Below is a small trained network, with its code and all its weights. Each question gives an input and a class and asks what happens when units are switched off, that is, made to give their printed mean instead of their output.

import numpy as np


def w(rows, s, z=0):
    codes = np.array(rows[::2]) - 128.0
    scale = np.full(codes.shape[1], s)
    scale[-1] = z or s
    return codes * scale


def norm(h):
    return h / np.sqrt((h * h).mean(-1, keepdims=True) + 1e-5)


def f(y):
    return np.maximum(y, 0)


def log_softmax(a):
    a = a - a.max(-1, keepdims=True)
    return a - np.log(np.exp(a).sum(-1, keepdims=True))


def net(x, mask):
    res = np.array(x, float).reshape(1, 4) / 4 @ E
    u = 0
    for l in range(2):
        y = f(norm(res) @ A[l][:, :-1].T + A[l][:, -1])
        res = res + np.where(mask[u : u + 14], y, B[l][:, -1]) @ B[l][:, :-1]
        u += 14
    return log_softmax(norm(res)[-1] @ U[:, :-1].T + U[:, -1])


A, B = {}, {}
E = w([
[86,190,2,96,159,127,120,228,227,55,249],'x0',
[173,108,12,57,95,245,122,40,189,193,100],'x1',
[122,131,126,127,129,128,131,124,128,128,129],'x2',
[196,129,72,61,216,83,187,177,114,195,140],'x3',
],0.0057)
A[0] = w([
[153,111,105,31,140,163,138,83,112,121,132,47],'0.n1',
[45,88,105,212,49,146,55,81,124,86,147,195],'0.n2',
[124,91,183,185,116,77,170,52,88,173,81,168],'0.n3',
[171,96,84,86,112,186,127,58,102,140,57,115],'0.n4',
[162,88,26,13,63,208,88,56,204,146,86,61],'0.n5',
[166,75,199,128,131,125,122,123,1,158,18,194],'0.n6',
[99,148,156,163,42,194,54,78,115,137,145,53],'0.n7',
[177,95,122,71,201,107,210,165,107,184,149,139],'0.n8',
[126,167,54,120,145,96,157,170,152,134,127,62],'0.n9',
[182,89,116,75,90,230,129,43,158,195,67,112],'0.n10',
[109,189,116,189,112,82,165,138,168,79,173,63],'0.n11',
[80,136,148,188,66,117,57,105,187,80,125,86],'0.n12',
[179,84,129,107,164,121,144,118,79,224,108,1],'0.n13',
[178,60,139,146,111,160,117,80,111,176,59,113],'0.n14',
],0.0064,0.0048)
B[0] = w([
[110,121,94,126,95,97,139,127,162,145,109,164],'0.n1',
[140,206,221,133,88,157,79,135,171,81,72,225],'0.n2',
[194,154,154,144,149,182,165,140,125,151,171,219],'0.n3',
[153,90,116,95,51,122,102,147,118,119,71,206],'0.n4',
[130,178,145,255,163,192,191,116,126,166,203,254],'0.n5',
[80,136,98,211,163,161,144,121,186,161,177,252],'0.n6',
[97,89,109,137,228,140,107,107,79,113,118,179],'0.n7',
[102,70,87,150,139,31,132,83,107,129,105,214],'0.n8',
[131,123,139,115,142,152,62,130,68,136,139,175],'0.n9',
[156,73,135,17,100,106,81,137,83,92,78,239],'0.n10',
[150,127,95,78,99,129,81,181,162,127,129,170],'0.n11',
[140,105,33,126,54,125,131,87,147,156,122,187],'0.n12',
[108,140,109,143,57,62,198,99,156,123,81,166],'0.n13',
[96,126,118,64,144,103,109,117,97,52,120,201],'0.n14',
],0.0083,0.0087)
A[1] = w([
[103,181,131,171,131,133,89,165,140,143,168,173],'1.n1',
[145,79,64,129,160,122,223,105,116,227,181,135],'1.n2',
[121,95,114,92,157,114,152,122,129,140,87,62],'1.n3',
[148,120,76,115,153,192,105,116,109,142,139,100],'1.n4',
[119,175,43,167,148,158,89,135,157,159,121,104],'1.n5',
[150,163,167,145,100,230,131,118,172,156,139,113],'1.n6',
[66,132,145,154,85,109,72,85,122,108,123,99],'1.n7',
[96,143,188,62,52,150,56,153,146,59,76,103],'1.n8',
[144,127,108,139,194,127,197,165,109,202,186,127],'1.n9',
[58,148,176,214,159,108,192,77,176,112,92,5],'1.n10',
[135,192,180,183,123,219,132,118,209,118,140,7],'1.n11',
[174,117,87,73,161,40,208,150,134,254,135,45],'1.n12',
[126,162,138,49,79,105,92,167,154,130,136,3],'1.n13',
[129,98,150,17,189,87,108,180,75,74,138,51],'1.n14',
],0.0097,0.0041)
B[1] = w([
[154,131,143,98,79,121,158,77,126,105,77,201],'1.n1',
[123,130,139,145,148,30,133,161,237,192,110,248],'1.n2',
[133,158,81,125,76,173,143,117,118,116,166,149],'1.n3',
[103,146,178,160,175,106,86,131,140,115,150,179],'1.n4',
[113,138,163,176,149,125,189,176,118,154,166,191],'1.n5',
[87,122,102,112,116,145,143,122,15,56,169,215],'1.n6',
[136,97,103,139,164,75,137,133,166,177,127,172],'1.n7',
[192,121,189,100,208,96,108,193,164,218,147,222],'1.n8',
[139,78,137,127,187,82,53,126,180,174,107,209],'1.n9',
[133,190,94,146,171,170,87,218,132,181,223,177],'1.n10',
[54,146,29,144,43,170,223,61,78,55,134,217],'1.n11',
[132,164,184,120,111,255,125,136,58,60,152,215],'1.n12',
[145,158,198,96,87,96,154,146,166,94,54,152],'1.n13',
[49,80,43,123,89,155,94,35,74,72,113,158],'1.n14',
],0.0097,0.011)
U = w([
[44,224,89,195,58,243,223,112,25,53,230,253],'0',
[112,127,100,215,237,49,155,211,219,247,218,217],'1',
[183,205,243,30,58,54,131,229,225,80,71,51],'2',
[8,39,10,53,140,40,32,63,56,15,126,6],'3',
[221,65,226,33,150,227,26,79,28,111,62,34],'4',
[181,30,30,65,30,35,221,31,173,212,14,84],'5',
],0.014,0.0032)

Each question gives the input, the list of numbers given to net, and the class t.
The units are the neurons (one row each of A and B). Each row of codes is followed by its name. A weight is (code - 128) times the scale printed after its matrix; where a second scale follows, it is the last column's (A, B and U).
mask holds one flag per neuron, layer by layer. A switched-off neuron (its flag False) gives its mean, the last column of its row in B, instead of its output. The means were averaged over made-up inputs and are rounded, as every weight is.
A unit's drop is (log p(t) with every unit on - log p(t) with that unit switched off) / (log p(t) with every unit on - log p(t) with every unit switched off).
The circuit of an input: a set's keep is (log p(t) with only the set's units on - log p(t) with every unit switched off) / (log p(t) with every unit on - log p(t) with every unit switched off). Starting from the 12 units with the biggest drops (on a tie, the unit counted first), units are removed one at a time, each time the one whose removal leaves the highest keep (on an exact tie, the one counted first), for as long as the keep stays at least 0.8.
units of the circuit, in order: the units of the circuit, biggest drop first
most important unit: the unit with the biggest drop
k most important neurons: the k neurons with the biggest drops, biggest first
drop when u is switched off: that unit's drop, to one decimal
input [7,-8,7,-6], class 2: most important unit	0.n5
input [1,-3,1,2], class 3: 2 most important neurons	(0.n5, 0.n6)
input [-4,7,0,0], class 4: 2 most important neurons	(0.n10, 0.n8)
input [-1,1,-8,-6], class 4: 4 most important neurons	(0.n5, 1.n8, 1.n2, 0.n2)
input [-2,-2,-6,0], class 0: 2 most important neurons	(1.n11, 0.n8)
input [7,-7,7,2], class 3: units of the circuit, in order	(1.n14, 0.n5)
input [2,0,6,-5], class 2: 3 most important neurons	(0.n5, 0.n2, 0.n6)
input [-4,3,3,-6], class 4: 3 most important neurons	(0.n10, 0.n14, 1.n8)
input [-1,7,5,0], class 4: 2 most important neurons	(0.n10, 0.n4)
input [2,0,-3,-8], class 2: 3 most important neurons	(0.n5, 0.n6, 0.n2)
input [0,8,4,-6], class 4: 3 most important neurons	(0.n10, 0.n6, 0.n4)
input [2,0,8,-7], class 2: 4 most important neurons	(0.n5, 0.n6, 0.n2, 1.n8)
input [-4,2,3,3], class 5: 3 most important neurons	(0.n10, 0.n4, 0.n6)
input [-4,3,-7,6], class 5: most important unit	0.n10
input [8,2,-4,-1], class 0: drop when 0.n10 is switched off	0.1
input [5,-5,5,6], class 3: drop when 0.n5 is switched off	0.3
input [1,0,8,-8], class 2: drop when 0.n9 is switched off	0.0
